Here is a tiny trained network, its code and every weight. The questions are about switching its units off for an input and a target symbol, where a switched-off unit gives its printed mean instead of its output.

import numpy as np


def w(rows, s, z=0):
    codes = np.array(rows[::2]) - 128.0
    scale = np.full(codes.shape[1], s)
    scale[-1] = z or s
    return codes * scale


def norm(h):
    return h / np.sqrt((h * h).mean(-1, keepdims=True) + 1e-5)


def f(y):
    return np.maximum(y, 0)


def softmax(a):
    e = np.exp(a - a.max(-1, keepdims=True))
    return e / e.sum(-1, keepdims=True)


def log_softmax(a):
    a = a - a.max(-1, keepdims=True)
    return a - np.log(np.exp(a).sum(-1, keepdims=True))


def net(x, mask):
    ids = ['αβγδεηθλξτφψω'.index(c) for c in x.split()]
    T = len(ids)
    res = E[ids] + P[:T]
    u = 0
    for l in range(2):
        r = norm(res)
        for j in range(2):
            rows = slice(3 * j, 3 * j + 3)
            q, k, v = (r @ M[l][rows].T for M in (Q, K, V))
            z = softmax(np.where(np.tri(T) > 0, q @ k.T / 3**0.5, -1e9)) @ v
            o = O[l][rows]
            res = res + np.where(mask[u + j], z, o[:, -1]) @ o[:, :-1]
        u += 2
        y = f(norm(res) @ A[l][:, :-1].T + A[l][:, -1])
        res = res + np.where(mask[u : u + 8], y, B[l][:, -1]) @ B[l][:, :-1]
        u += 8
    return log_softmax(norm(res)[-1] @ U[:, :-1].T + U[:, -1])


Q, K, V, O, A, B = {}, {}, {}, {}, {}, {}
E = w([
[80,132,98],'α',
[165,110,130],'β',
[129,88,93],'γ',
[76,141,124],'δ',
[156,104,125],'ε',
[176,95,138],'η',
[129,104,126],'θ',
[99,113,82],'λ',
[73,139,87],'ξ',
[65,131,73],'τ',
[95,123,70],'φ',
[147,116,146],'ψ',
[157,56,250],'ω',
],0.019)
P = w([
[125,175,137],'0',
[185,30,62],'1',
[1,72,160],'2',
[195,52,38],'3',
[33,102,186],'4',
[189,62,25],'5',
[44,115,194],'6',
[207,60,29],'7',
[41,127,201],'8',
[219,63,9],'9',
[38,128,199],'10',
],0.0087)
Q[0] = w([
[156,64,78],'L0H0',
[210,32,121],'L0H0',
[88,105,255],'L0H0',
[91,126,91],'L0H1',
[193,198,52],'L0H1',
[76,40,148],'L0H1',
],0.0082)
K[0] = w([
[68,179,5],'L0H0',
[38,122,60],'L0H0',
[130,117,202],'L0H0',
[124,130,86],'L0H1',
[184,110,80],'L0H1',
[123,153,102],'L0H1',
],0.013)
V[0] = w([
[144,133,235],'L0H0',
[147,137,69],'L0H0',
[138,67,144],'L0H0',
[182,157,149],'L0H1',
[160,252,99],'L0H1',
[189,157,1],'L0H1',
],0.0084)
O[0] = w([
[69,84,210,51],'L0H0',
[43,166,227,146],'L0H0',
[3,71,105,174],'L0H0',
[195,183,92,64],'L0H1',
[156,238,137,4],'L0H1',
[10,194,245,134],'L0H1',
],0.0071,0.005)
A[0] = w([
[107,72,210,173],'L0N0',
[57,254,44,182],'L0N1',
[161,241,135,3],'L0N2',
[2,169,135,246],'L0N3',
[83,50,193,199],'L0N4',
[41,109,11,21],'L0N5',
[123,72,8,111],'L0N6',
[66,178,75,69],'L0N7',
],0.007,0.0034)
B[0] = w([
[119,56,94,198],'L0N0',
[146,65,169,194],'L0N1',
[101,180,90,133],'L0N2',
[111,63,108,240],'L0N3',
[161,124,50,244],'L0N4',
[254,170,132,214],'L0N5',
[158,30,172,253],'L0N6',
[226,129,125,161],'L0N7',
],0.0065,0.0058)
Q[1] = w([
[147,132,110],'L1H0',
[236,126,119],'L1H0',
[194,169,70],'L1H0',
[134,2,88],'L1H1',
[85,175,174],'L1H1',
[127,103,143],'L1H1',
],0.015)
K[1] = w([
[108,137,150],'L1H0',
[123,211,126],'L1H0',
[108,197,172],'L1H0',
[111,4,142],'L1H1',
[79,248,67],'L1H1',
[102,97,126],'L1H1',
],0.019)
V[1] = w([
[122,155,5],'L1H0',
[89,118,198],'L1H0',
[154,204,138],'L1H0',
[141,97,165],'L1H1',
[143,115,200],'L1H1',
[132,96,139],'L1H1',
],0.015)
O[1] = w([
[141,156,4,157],'L1H0',
[130,147,228,94],'L1H0',
[77,53,81,1],'L1H0',
[62,95,149,204],'L1H1',
[79,87,144,127],'L1H1',
[112,124,99,221],'L1H1',
],0.012,0.0069)
A[1] = w([
[145,154,106,197],'L1N0',
[143,202,94,102],'L1N1',
[45,181,97,115],'L1N2',
[152,151,180,210],'L1N3',
[147,124,249,251],'L1N4',
[182,106,147,71],'L1N5',
[169,109,108,218],'L1N6',
[111,113,85,209],'L1N7',
],0.018,0.0027)
B[1] = w([
[79,213,105,160],'L1N0',
[169,237,206,146],'L1N1',
[246,164,186,157],'L1N2',
[120,184,15,156],'L1N3',
[47,216,39,217],'L1N4',
[80,190,248,187],'L1N5',
[156,144,207,250],'L1N6',
[195,155,254,254],'L1N7',
],0.0083,0.0073)
U = w([
[159,38,147,33],'α',
[121,116,181,94],'β',
[105,107,67,178],'γ',
[119,79,81,253],'δ',
[15,7,181,104],'ε',
[171,149,182,83],'η',
[85,150,145,189],'θ',
[144,94,94,87],'λ',
[145,69,178,171],'ξ',
[31,134,157,168],'τ',
[155,176,186,112],'φ',
[187,144,162,154],'ψ',
[154,136,72,86],'ω',
],0.013,0.0044)

Each question gives the input, a string of symbols that net reads in full, and the target symbol t.
The units are the heads (3 rows each of Q, K, V and O) and the neurons (one row each of A and B). Each row of codes is followed by its name. A weight is (code - 128) times the scale printed after its matrix; where a second scale follows, it is the last column's (O, A, B and U).
mask holds one flag per unit, layer by layer, with each layer's heads first. A switched-off unit (its flag False) gives its mean, the last column of its rows in O or B, instead of its output. The means were averaged over made-up inputs and are rounded, as every weight is.
A unit's drop is (log p(t) with every unit on - log p(t) with that unit switched off) / (log p(t) with every unit on - log p(t) with every unit switched off).
The circuit of an input: a set's keep is (log p(t) with only the set's units on - log p(t) with every unit switched off) / (log p(t) with every unit on - log p(t) with every unit switched off). Starting from the 12 units with the biggest drops (on a tie, the unit counted first), units are removed one at a time, each time the one whose removal leaves the highest keep (on an exact tie, the one counted first), for as long as the keep stays at least 0.8.
circuit, biggest first: the units of the circuit, biggest drop first
most important unit: the unit with the biggest drop
top k neurons: the k neurons with the biggest drops, biggest first
k most important neurons of layer l: the k neurons of layer l with the biggest drops, biggest first
heads that matter: for each layer, one digit per head in row order, 1 if its drop is at least 0.15 and else 0, layers parted by /
input β ξ α ξ ε λ α δ, target ε: top 3 neurons -> [L0N5, L0N7, L0N6]
input ψ ω ξ ω ω γ η, target ε: circuit, biggest first -> [L1H1]
input ε θ ω α, target τ: heads that matter -> 11 / 10
input ξ α ε δ ω ξ ξ ξ θ ψ, target δ: circuit, biggest first -> [L0H0, L0H1, L1H0]
input β τ β θ, target ε: top 2 neurons -> [L0N6, L0N4]
input ξ ω τ ε, target δ: 4 most important neurons of layer 0 -> [L0N6, L0N7, L0N3, L0N2]
input β τ η λ η δ γ ε λ ξ, target ε: top 3 neurons -> [L0N5, L0N6, L0N4]
input β α η ξ ε α φ ε ξ β, target ε: 3 most important neurons of layer 0 -> [L0N6, L0N4, L0N2]
input ε δ θ γ θ γ γ η, target τ: top 2 neurons -> [L1N4, L0N6]
input ε ψ δ γ β λ, target τ: 2 most important neurons of layer 0 -> [L0N5, L0N6]
input β τ β α, target ε: top 3 neurons -> [L0N5, L0N6, L0N4]
input β ψ θ τ τ ψ, target ε: 3 most important neurons of layer 0 -> [L0N6, L0N2, L0N4]
input β β τ δ, target ε: top 2 neurons -> [L0N5, L0N6]
input β φ θ ξ ξ λ, target ε: top 3 neurons -> [L0N5, L0N6, L0N4]
input τ τ α γ ξ α ω β ω ω θ, target ε: most important unit -> L1H1
input β λ β τ η ξ η ψ ψ γ, target ε: 3 most important neurons of layer 0 -> [L0N4, L0N6, L0N5]
input ξ α λ α ω ψ β ψ α δ, target δ: top 2 neurons -> [L0N5, L0N6]
input ξ θ ψ δ, target δ: 3 most important neurons of layer 0 -> [L0N6, L0N7, L0N5]
input ε β η ε β ξ, target τ: top 2 neurons -> [L1N4, L0N5]
input ε ξ ψ β, target τ: most important unit -> L0H1
input θ γ τ φ δ η τ α ω δ ω, target ε: 2 most important neurons of layer 0 -> [L0N5, L0N0]
input β λ ψ ε, target ε: top 2 neurons -> [L0N6, L0N4]
input ξ ξ η ε τ γ ξ θ, target δ: 2 most important neurons of layer 0 -> [L0N6, L0N7]
